Below are the code and all the weights of a small trained network. Each question names an input and a class and asks about switching units off, where a switched-off unit gives its printed mean instead of its output.

import numpy as np


def w(rows, s, z=0):
    codes = np.array(rows[::2]) - 128.0
    scale = np.full(codes.shape[1], s)
    scale[-1] = z or s
    return codes * scale


def f(y):
    return y / 2 * (1 + np.tanh(0.7978845608 * (y + 0.044715 * y**3)))


def log_softmax(a):
    a = a - a.max(-1, keepdims=True)
    return a - np.log(np.exp(a).sum(-1, keepdims=True))


def net(x, mask):
    res = np.array(x, float).reshape(1, 6) / 4 @ E
    y = f(res @ A[0][:, :-1].T + A[0][:, -1])
    res = res + np.where(mask, y, B[0][:, -1]) @ B[0][:, :-1]
    return log_softmax(res[-1] @ U[:, :-1].T + U[:, -1])


A, B = {}, {}
E = w([
[76,190,201,92,199,74,170,178,45,31,193,110],'x0',
[214,168,246,128,204,148,142,51,148,187,151,185],'x1',
[134,28,157,131,137,41,110,133,157,254,184,47],'x2',
[63,116,214,75,144,51,47,170,223,139,110,112],'x3',
[93,140,196,151,40,199,55,120,121,100,165,41],'x4',
[196,70,113,191,95,56,254,136,94,98,120,119],'x5',
],0.008)
A[0] = w([
[126,87,183,79,153,49,7,126,203,167,106,86,169],'neuron 1',
[146,91,124,203,183,103,188,116,12,171,142,183,228],'neuron 2',
[68,163,83,124,42,202,61,112,234,126,104,98,236],'neuron 3',
[151,153,183,104,183,116,185,122,95,80,158,174,252],'neuron 4',
[129,15,215,124,117,103,122,104,199,148,136,99,191],'neuron 5',
[164,126,152,171,150,118,224,72,2,183,108,237,166],'neuron 6',
[162,172,218,56,197,100,109,175,177,115,155,107,187],'neuron 7',
[31,206,135,79,166,254,71,82,5,48,139,143,222],'neuron 8',
[192,230,196,107,217,195,144,107,104,131,159,176,236],'neuron 9',
[102,49,139,162,159,39,228,158,61,139,180,75,157],'neuron 10',
[239,105,92,151,143,158,189,70,131,181,42,144,178],'neuron 11',
[115,55,155,110,187,56,172,137,123,127,137,49,184],'neuron 12',
[86,155,188,79,161,75,60,169,67,78,137,73,223],'neuron 13',
[88,185,176,73,111,155,135,105,199,93,106,155,155],'neuron 14',
[119,103,62,148,77,82,157,237,173,107,88,66,229],'neuron 15',
[51,146,78,94,90,132,177,153,145,49,77,130,71],'neuron 16',
[105,81,95,122,65,71,166,241,80,85,145,104,251],'neuron 17',
[116,130,75,131,117,152,120,208,59,22,88,159,225],'neuron 18',
],0.0074,0.0046)
B[0] = w([
[40,129,92,154,193,92,80,190,202,217,105,121,245],'neuron 1',
[175,171,50,38,105,148,190,66,213,95,147,59,230],'neuron 2',
[191,49,107,201,111,188,22,138,65,201,109,154,226],'neuron 3',
[161,218,168,123,161,113,198,93,168,26,134,162,223],'neuron 4',
[144,101,107,121,100,83,116,180,194,155,114,143,218],'neuron 5',
[172,199,87,96,206,176,221,34,195,157,109,108,241],'neuron 6',
[108,220,201,124,184,57,109,106,189,132,173,209,214],'neuron 7',
[84,136,171,167,121,212,86,67,17,115,195,69,253],'neuron 8',
[172,184,255,142,161,140,189,59,124,153,165,110,246],'neuron 9',
[168,118,60,15,36,21,159,149,153,75,216,94,233],'neuron 10',
[185,101,20,152,143,198,188,86,198,197,98,75,225],'neuron 11',
[98,108,114,5,102,75,165,161,176,82,193,125,210],'neuron 12',
[37,194,191,63,182,109,122,193,87,80,191,155,218],'neuron 13',
[143,110,178,247,143,138,69,117,132,133,121,191,177],'neuron 14',
[72,45,76,116,83,77,103,120,131,82,83,230,223],'neuron 15',
[54,140,87,149,105,169,145,146,52,119,34,226,171],'neuron 16',
[83,100,37,80,87,100,118,121,98,33,147,186,231],'neuron 17',
[64,199,72,156,126,194,167,145,63,55,52,162,217],'neuron 18',
],0.0072,0.012)
U = w([
[209,3,137,197,63,154,43,82,164,213,58,165,155],'0',
[206,176,53,93,174,172,231,50,165,141,82,96,90],'1',
[127,212,254,106,189,90,149,87,135,67,147,192,12],'2',
[49,141,73,149,104,147,139,145,55,43,4,204,202],'3',
[99,75,80,30,46,26,165,148,128,45,200,113,27],'4',
[95,157,154,143,119,212,66,103,34,105,189,36,51],'5',
[37,108,152,103,193,70,54,169,220,211,94,128,250],'6',
],0.0082,0.0021)

Each question gives the input, the list of numbers given to net, and the class t.
The units are the neurons (one row each of A and B). Each row of codes is followed by its name. A weight is (code - 128) times the scale printed after its matrix; where a second scale follows, it is the last column's (A, B and U).
mask holds one flag per neuron, in row order. A switched-off neuron (its flag False) gives its mean, the last column of its row in B, instead of its output. The means were averaged over made-up inputs and are rounded, as every weight is.
A unit's drop is (log p(t) with every unit on - log p(t) with that unit switched off) / (log p(t) with every unit on - log p(t) with every unit switched off).
unit that matters most: the unit with the biggest drop
top k neurons: the k neurons with the biggest drops, biggest first
drop when u is switched off: that unit's drop, to one decimal
input [7,2,-8,-1,4,-6], class 5: unit that matters most => neuron 8
input [3,6,-2,-8,8,0], class 5: top 2 neurons => (neuron 8; neuron 7)
input [-1,3,4,-3,0,-7], class 6: top 2 neurons => (neuron 1; neuron 11)
input [8,5,-5,-3,-7,2], class 1: top 2 neurons => (neuron 6; neuron 2)
input [-6,6,-4,6,-6,-6], class 6: top 3 neurons => (neuron 1; neuron 7; neuron 8)
input [3,-5,-2,-7,0,4], class 3: top 2 neurons => (neuron 18; neuron 16)
input [3,-3,-1,3,-8,-3], class 3: top 2 neurons => (neuron 9; neuron 16)
input [1,-4,-1,-6,1,-3], class 3: top 3 neurons => (neuron 18; neuron 9; neuron 16)
input [-1,-4,0,-2,-5,7], class 4: top 2 neurons => (neuron 10; neuron 17)
input [4,3,0,8,5,-4], class 6: top 2 neurons => (neuron 1; neuron 5)
input [1,-5,-7,-2,5,-7], class 5: drop when neuron 8 is switched off => 3.0
input [-3,-6,6,-6,-3,-3], class 4: drop when neuron 7 is switched off => 0.0
input [-6,-4,2,5,-8,0], class 6: drop when neuron 1 is switched off => 1.4
input [2,-4,-3,-5,4,5], class 3: unit that matters most => neuron 18
